Here is a tiny trained network, its code and every weight. The questions are about switching its units off for an input and a target symbol, where a switched-off unit gives its printed mean instead of its output.

import numpy as np


def w(rows, s, z=0):
    codes = np.array(rows[::2]) - 128.0
    scale = np.full(codes.shape[1], s)
    scale[-1] = z or s
    return codes * scale


def norm(h):
    return h / np.sqrt((h * h).mean(-1, keepdims=True) + 1e-5)


def softmax(a):
    e = np.exp(a - a.max(-1, keepdims=True))
    return e / e.sum(-1, keepdims=True)


def log_softmax(a):
    a = a - a.max(-1, keepdims=True)
    return a - np.log(np.exp(a).sum(-1, keepdims=True))


def net(x, mask):
    ids = ['αβεζλστ'.index(c) for c in x.split()]
    T = len(ids)
    res = E[ids] + P[:T]
    u = 0
    for l in range(2):
        r = norm(res)
        for j in range(3):
            rows = slice(2 * j, 2 * j + 2)
            q, k, v = (r @ M[l][rows].T for M in (Q, K, V))
            z = softmax(np.where(np.tri(T) > 0, q @ k.T / 2**0.5, -1e9)) @ v
            o = O[l][rows]
            res = res + np.where(mask[u + j], z, o[:, -1]) @ o[:, :-1]
        u += 3
    return log_softmax(norm(res)[-1] @ U[:, :-1].T + U[:, -1])


Q, K, V, O = {}, {}, {}, {}
E = w([
[64,116,8,224,144,107],'α',
[113,91,140,117,153,180],'β',
[119,109,142,137,146,168],'ε',
[141,145,98,88,140,124],'ζ',
[217,121,122,169,85,148],'λ',
[171,4,136,134,113,80],'σ',
[116,112,122,146,140,185],'τ',
],0.0035)
P = w([
[117,146,150,30,35,5],'0',
[143,5,111,123,248,44],'1',
[137,37,103,148,230,79],'2',
[135,56,97,158,213,101],'3',
[134,72,101,157,198,112],'4',
[134,85,106,157,192,122],'5',
[135,94,114,158,186,127],'6',
[132,99,117,162,183,130],'7',
[128,111,126,163,183,136],'8',
[128,117,131,169,180,134],'9',
[117,124,135,178,178,134],'10',
[112,125,145,184,172,135],'11',
[102,125,142,191,165,129],'12',
[99,123,130,191,154,137],'13',
],0.0014)
Q[0] = w([
[167,157,184,103,41,112],'L0H1',
[36,189,254,111,95,122],'L0H1',
[122,84,109,150,112,186],'L0H2',
[193,87,28,151,128,76],'L0H2',
[70,220,71,102,111,85],'L0H3',
[128,52,179,117,187,172],'L0H3',
],0.0065)
K[0] = w([
[167,76,176,180,85,135],'L0H1',
[80,69,164,147,73,86],'L0H1',
[94,141,114,82,86,93],'L0H2',
[114,184,64,111,254,144],'L0H2',
[127,99,177,191,125,118],'L0H3',
[144,182,97,60,152,100],'L0H3',
],0.008)
V[0] = w([
[167,191,132,42,164,154],'L0H1',
[184,160,171,149,55,73],'L0H1',
[144,40,148,188,94,113],'L0H2',
[127,137,169,150,191,4],'L0H2',
[182,113,163,66,144,120],'L0H3',
[129,203,186,161,226,154],'L0H3',
],0.0026)
O[0] = w([
[72,116,176,185,163,74,201],'L0H1',
[103,86,70,137,37,200,3],'L0H1',
[149,111,6,96,98,131,130],'L0H2',
[116,242,153,110,136,162,162],'L0H2',
[126,134,53,163,43,160,184],'L0H3',
[43,129,216,105,79,103,76],'L0H3',
],0.0025,0.0021)
Q[1] = w([
[107,58,167,150,29,135],'L1H1',
[145,158,136,111,31,162],'L1H1',
[174,219,98,73,148,11],'L1H2',
[88,126,168,93,89,173],'L1H2',
[121,106,96,80,138,28],'L1H3',
[118,97,137,129,192,163],'L1H3',
],0.011)
K[1] = w([
[239,90,76,91,86,111],'L1H1',
[213,136,52,143,88,150],'L1H1',
[104,131,193,240,176,71],'L1H2',
[103,126,2,61,141,127],'L1H2',
[60,161,170,145,238,137],'L1H3',
[30,132,84,54,43,99],'L1H3',
],0.008)
V[1] = w([
[174,25,148,192,85,116],'L1H1',
[113,53,153,6,191,185],'L1H1',
[154,53,171,88,194,92],'L1H2',
[97,194,76,118,217,57],'L1H2',
[231,181,93,185,127,211],'L1H3',
[4,170,25,185,154,126],'L1H3',
],0.0037)
O[1] = w([
[35,144,252,209,166,151,140],'L1H1',
[130,215,122,118,60,124,252],'L1H1',
[122,19,152,117,54,112,245],'L1H2',
[35,84,88,134,138,200,183],'L1H2',
[16,125,152,64,112,95,140],'L1H3',
[127,196,176,197,85,115,141],'L1H3',
],0.0041,0.0023)
U = w([
[85,194,150,155,16,170,4],'α',
[255,74,137,170,66,91,168],'β',
[212,208,137,127,186,87,224],'ε',
[106,157,86,207,206,182,163],'ζ',
[63,166,171,59,208,95,110],'λ',
[112,94,26,64,105,146,143],'σ',
[55,65,241,128,149,107,76],'τ',
],0.0091,0.0012)

Each question gives the input, a string of symbols that net reads in full, and the target symbol t.
The units are the heads (2 rows each of Q, K, V and O). Each row of codes is followed by its name. A weight is (code - 128) times the scale printed after its matrix; where a second scale follows, it is the last column's (O and U).
mask holds one flag per head, layer by layer. A switched-off head (its flag False) gives its mean, the last column of its rows in O, instead of its output. The means were averaged over made-up inputs and are rounded, as every weight is.
A unit's drop is (log p(t) with every unit on - log p(t) with that unit switched off) / (log p(t) with every unit on - log p(t) with every unit switched off).
The circuit of an input: a set's keep is (log p(t) with only the set's units on - log p(t) with every unit switched off) / (log p(t) with every unit on - log p(t) with every unit switched off). Starting from all 6 units, units are removed one at a time, each time the one whose removal leaves the highest keep (on an exact tie, the one counted first), for as long as the keep stays at least 0.8.
units of the circuit, in order: the units of the circuit, biggest drop first
unit that matters most: the unit with the biggest drop
which heads matter: for each layer, one digit per head in row order, 1 if its drop is at least 0.15 and else 0, layers parted by /
input ζ β β λ β ζ α ζ, target ζ: which heads matter -> 101 / 011
input ζ ζ ζ σ σ β ζ ε ζ σ ε ε, target ζ: which heads matter -> 101 / 011
input ζ λ τ σ τ σ α ζ β ζ, target α: unit that matters most -> L1H3
input λ α ζ ζ β β β α λ ζ σ α β τ, target λ: which heads matter -> 100 / 011
input λ β ε ζ ζ σ ζ λ ζ ε σ β ε, target λ: units of the circuit, in order -> [L1H3 L0H1 L1H2]
input σ λ ζ λ ζ ζ τ β β ζ ε, target σ: units of the circuit, in order -> [L1H3 L0H2 L0H3]
input ε ζ ζ λ β ζ, target ε: which heads matter -> 010 / 010
input ε λ ζ ζ β β ζ ζ λ β β β τ, target ε: which heads matter -> 100 / 010
input ζ ε α ζ, target τ: units of the circuit, in order -> [L1H2 L1H1]
input ζ τ ε σ ζ σ ε ζ ζ ζ ζ, target σ: units of the circuit, in order -> [L1H1 L1H2 L0H3 L0H1]
input λ λ τ λ σ β α λ ζ β ζ ζ, target σ: which heads matter -> 110 / 110
input σ α ζ λ ζ σ ζ λ α β σ α β ζ, target ε: which heads matter -> 110 / 101
input τ β σ ε σ ε β ζ ζ ε β ζ, target τ: which heads matter -> 110 / 010
input σ β α β, target σ: unit that matters most -> L0H1
input ζ λ β ζ β ε ζ β σ τ λ, target τ: units of the circuit, in order -> [L1H1 L1H3 L0H3]
input τ α σ σ ζ λ τ ζ β λ τ, target τ: which heads matter -> 111 / 011
input β ε ε σ λ α τ β ζ ζ ε β, target β: units of the circuit, in order -> [L1H2 L1H3 L0H1]
input σ β λ ζ ε β σ τ β β λ ε λ τ, target σ: which heads matter -> 111 / 001
input ζ ζ ζ ε ζ ζ σ ζ ζ σ σ α ζ, target β: which heads matter -> 000 / 111
input λ ε τ, target λ: units of the circuit, in order -> [L1H3 L1H2 L0H1]
input ε ζ ζ β ζ σ λ ε λ ε ζ ζ λ λ, target τ: units of the circuit, in order -> [L1H1 L1H3]
input ε ζ λ β, target ε: units of the circuit, in order -> [L1H2 L0H1]
input α λ α σ λ ε ζ ζ σ α ε β, target α: which heads matter -> 101 / 001
